Each row has a name. Each question is about the rows just above it. Places in a row count from 1.

[-7.22 -0.16 -5.10 -4.87  6.87 -5.86 -1.89  4.01  3.30 -4.88  1.47  6.10
  7.96  7.58  5.76]  j_480
[ 1.94 -7.47  7.72 -6.17  2.22  1.21  3.95  4.11  6.62 -1.45  7.17 -3.56
 -1.00  8.25  0.47]  j_685
[-2.99 -4.00 -1.84 -0.43  1.47 -7.06 -1.73  4.09  4.42 -3.37  0.09  3.15
  3.16  4.10 -7.24]  j_535
[ 3.84  8.27  6.71  1.54  4.09  7.08  7.22  3.16 -8.32  4.88  1.30 -1.97
  4.08  0.24  6.62]  j_570
Table of tags by key:
[-0.43] -> j_854
[0.10] -> j_878
[-1.45] -> j_327
[-3.38] -> j_982
[0.09] -> j_340
[-3.37] -> j_675
[-4.87] -> j_617
[-4.88] -> j_293
The tag of j_535, keyed by place 10:  j_675
The row named j_570:  [ 3.84  8.27  6.71  1.54  4.09  7.08  7.22  3.16 -8.32  4.88  1.30 -1.97
  4.08  0.24  6.62]
Shared by j_480 and j_535:  [1.47]
Whose row is [ 1.94 -7.47  7.72 -6.17  2.22  1.21  3.95  4.11  6.62 -1.45  7.17 -3.56
 -1.00  8.25  0.47]?  j_685
Whose row is [-7.22 -0.16 -5.10 -4.87  6.87 -5.86 -1.89  4.01  3.30 -4.88  1.47  6.10
  7.96  7.58  5.76]?  j_480
The row with [-2.99 -4.00 -1.84 -0.43  1.47 -7.06 -1.73  4.09  4.42 -3.37  0.09  3.15
  3.16  4.10 -7.24] is  j_535

[-6.21 -1.40  2.65 -3.89  5.35  3.28  2.08  0.85  7.34] -> j_331
[-3.53 -0.30  2.85  0.57 -0.25  3.68 -3.52 -1.39  3.18] -> j_660
[-1.19 -8.09  2.03 -0.77 -0.27  2.66  5.39 -1.92 -1.88] -> j_704
[ 4.40 -0.16 -1.60  4.41  0.69 -3.53  2.03 -0.91  0.98] -> j_128
[-1.55  1.49 -1.51 -4.16 -3.47  3.11 -3.66  3.34  0.17] -> j_497
[-0.82  0.37 -4.26 -1.30 -1.65  3.38 -2.06 -1.40 -2.66] -> j_521
[-2.08 -0.22 -2.51 -0.51  1.97  2.91 -3.03  1.89 -2.41] -> j_26
Shared by j_128 and j_660:  [-3.53]
The one value in j_331 and j_521:  [-1.40]

[ 2.28  1.33 -2.60 -3.87 -6.74 -3.65  3.74  1.42  3.74] : j_68
[ 1.49  1.41 -2.60 -3.80 -2.60 -2.86  4.30  1.51  3.74] : j_748
[ 1.69  1.96 -2.59 -4.20 -7.58 -3.65  7.49  1.59  7.21] : j_281
The row named j_281:  [ 1.69  1.96 -2.59 -4.20 -7.58 -3.65  7.49  1.59  7.21]
Which value is in both j_281 and j_68?  [-3.65]
Whose row is [ 1.49  1.41 -2.60 -3.80 -2.60 -2.86  4.30  1.51  3.74]?  j_748

[-3.52  3.19  3.67 -1.13 -1.77] : j_855
[-6.36  5.87  5.14  3.20  2.72] : j_528
[-1.83  2.28 -0.88  0.22  2.31] : j_672
[-1.84 -2.00 -6.64 -3.80 -0.88] : j_805
[ 1.24 -0.74 -5.35 -1.83 -4.37] : j_62
[ 5.57 -5.58 -4.07  2.79 -2.99] : j_54
[ 5.03 -4.63 -8.04 -2.64 -1.38] : j_903
[-1.03  1.40 -0.53  1.34  1.29] : j_682
Table of tags by key:
[-0.73] -> j_559
[3.19] -> j_901
[1.41] -> j_273
[-0.74] -> j_622
[1.29] -> j_102
[1.40] -> j_744
Join j_682 by its entry at place 2:  j_744
Whose row is [ 5.57 -5.58 -4.07  2.79 -2.99]?  j_54
The row named j_528:  [-6.36  5.87  5.14  3.20  2.72]
Which value is in both j_672 and j_62?  [-1.83]
The row named j_54:  [ 5.57 -5.58 -4.07  2.79 -2.99]
Whose row is [-1.83  2.28 -0.88  0.22  2.31]?  j_672

[-1.63 -3.31 -3.43 -1.77] -> j_126
[-0.76 -2.28 -4.72 -0.68] -> j_671
[-0.59 -7.23 -8.92 -5.15] -> j_953
The row named j_671:  [-0.76 -2.28 -4.72 -0.68]
key -> tag
[-0.58] -> j_397
[-0.76] -> j_449
[-0.75] -> j_987
[-0.60] -> j_204
[-8.91] -> j_29
[-0.59] -> j_40
[-8.92] -> j_531
The tag of j_953, keyed by place 1:  j_40
Whose row is [-0.76 -2.28 -4.72 -0.68]?  j_671
Whose row is [-0.59 -7.23 -8.92 -5.15]?  j_953
The row named j_126:  [-1.63 -3.31 -3.43 -1.77]

[-6.21  4.70  3.53  4.08 -2.22]  j_969
[-7.90  5.92  5.63 -0.06 -3.72]  j_431
[ 0.42 -1.12 -0.65 -6.60  0.85]  j_286
[-3.73  2.47  2.16 -1.20 -1.21]  j_42
key -> tag
[-7.90] -> j_118
[-6.22] -> j_652
[-3.74] -> j_291
[-6.21] -> j_911
[-3.73] -> j_222
The tag of j_969, keyed by place 1:  j_911
The row named j_286:  [ 0.42 -1.12 -0.65 -6.60  0.85]

[-5.36 -6.55 -5.17  0.40  3.75  2.05  4.19] = j_782
[-4.42 -5.42 -4.74  1.60  2.98  1.59  4.05] = j_509
[ 0.63 -0.20 -5.04  7.78 -1.15  3.12  3.50] = j_669
[-3.18 -2.75  5.35 -9.05  3.45 -3.36 -4.49] = j_194
[ 6.10  6.96 -3.37  5.74 -6.05  4.25  3.78] = j_591
[-5.39 -6.17 -1.63 -3.44  4.53 -0.69  1.59] = j_373
[-4.89 -5.29  4.47 -7.96  5.22 -4.07 -4.58] = j_933
[ 3.03  3.82  4.45 -0.71 -1.52 -1.45 -3.88] = j_276
[-4.42 -5.42 -4.74  1.60 -1.64  1.59  4.05] = j_59
[ 1.60 -4.96 -5.29  4.11  3.01  3.50  4.17] = j_321
[-2.57 -2.96 -7.03  3.65 -1.64  3.65  5.57] = j_142
The row named j_59:  [-4.42 -5.42 -4.74  1.60 -1.64  1.59  4.05]
The row named j_321:  [ 1.60 -4.96 -5.29  4.11  3.01  3.50  4.17]
Which value is in both j_509 and j_321?  [1.60]
Shared by j_59 and j_142:  [-1.64]
key -> tag
[-2.58] -> j_886
[-2.57] -> j_167
[3.02] -> j_9
[-2.56] -> j_858
[3.03] -> j_609
[-1.64] -> j_421
Look up the entry of j_142 at place 1 in the table:  j_167

[-6.02  4.62  3.17  5.61] = j_285
[4.63 2.22 2.87 4.16] = j_404
[-6.02  4.62  4.69  5.61] = j_352
[-3.64  2.22  2.87  4.62] = j_587
Table of tags by key:
[4.63] -> j_426
[-3.64] -> j_844
[-3.65] -> j_859
[4.64] -> j_928
The tag of j_587, keyed by place 1:  j_844
Where do [-6.02  4.62  4.69  5.61] appear?  j_352
Shared by j_352 and j_587:  [4.62]
The row named j_404:  [4.63 2.22 2.87 4.16]

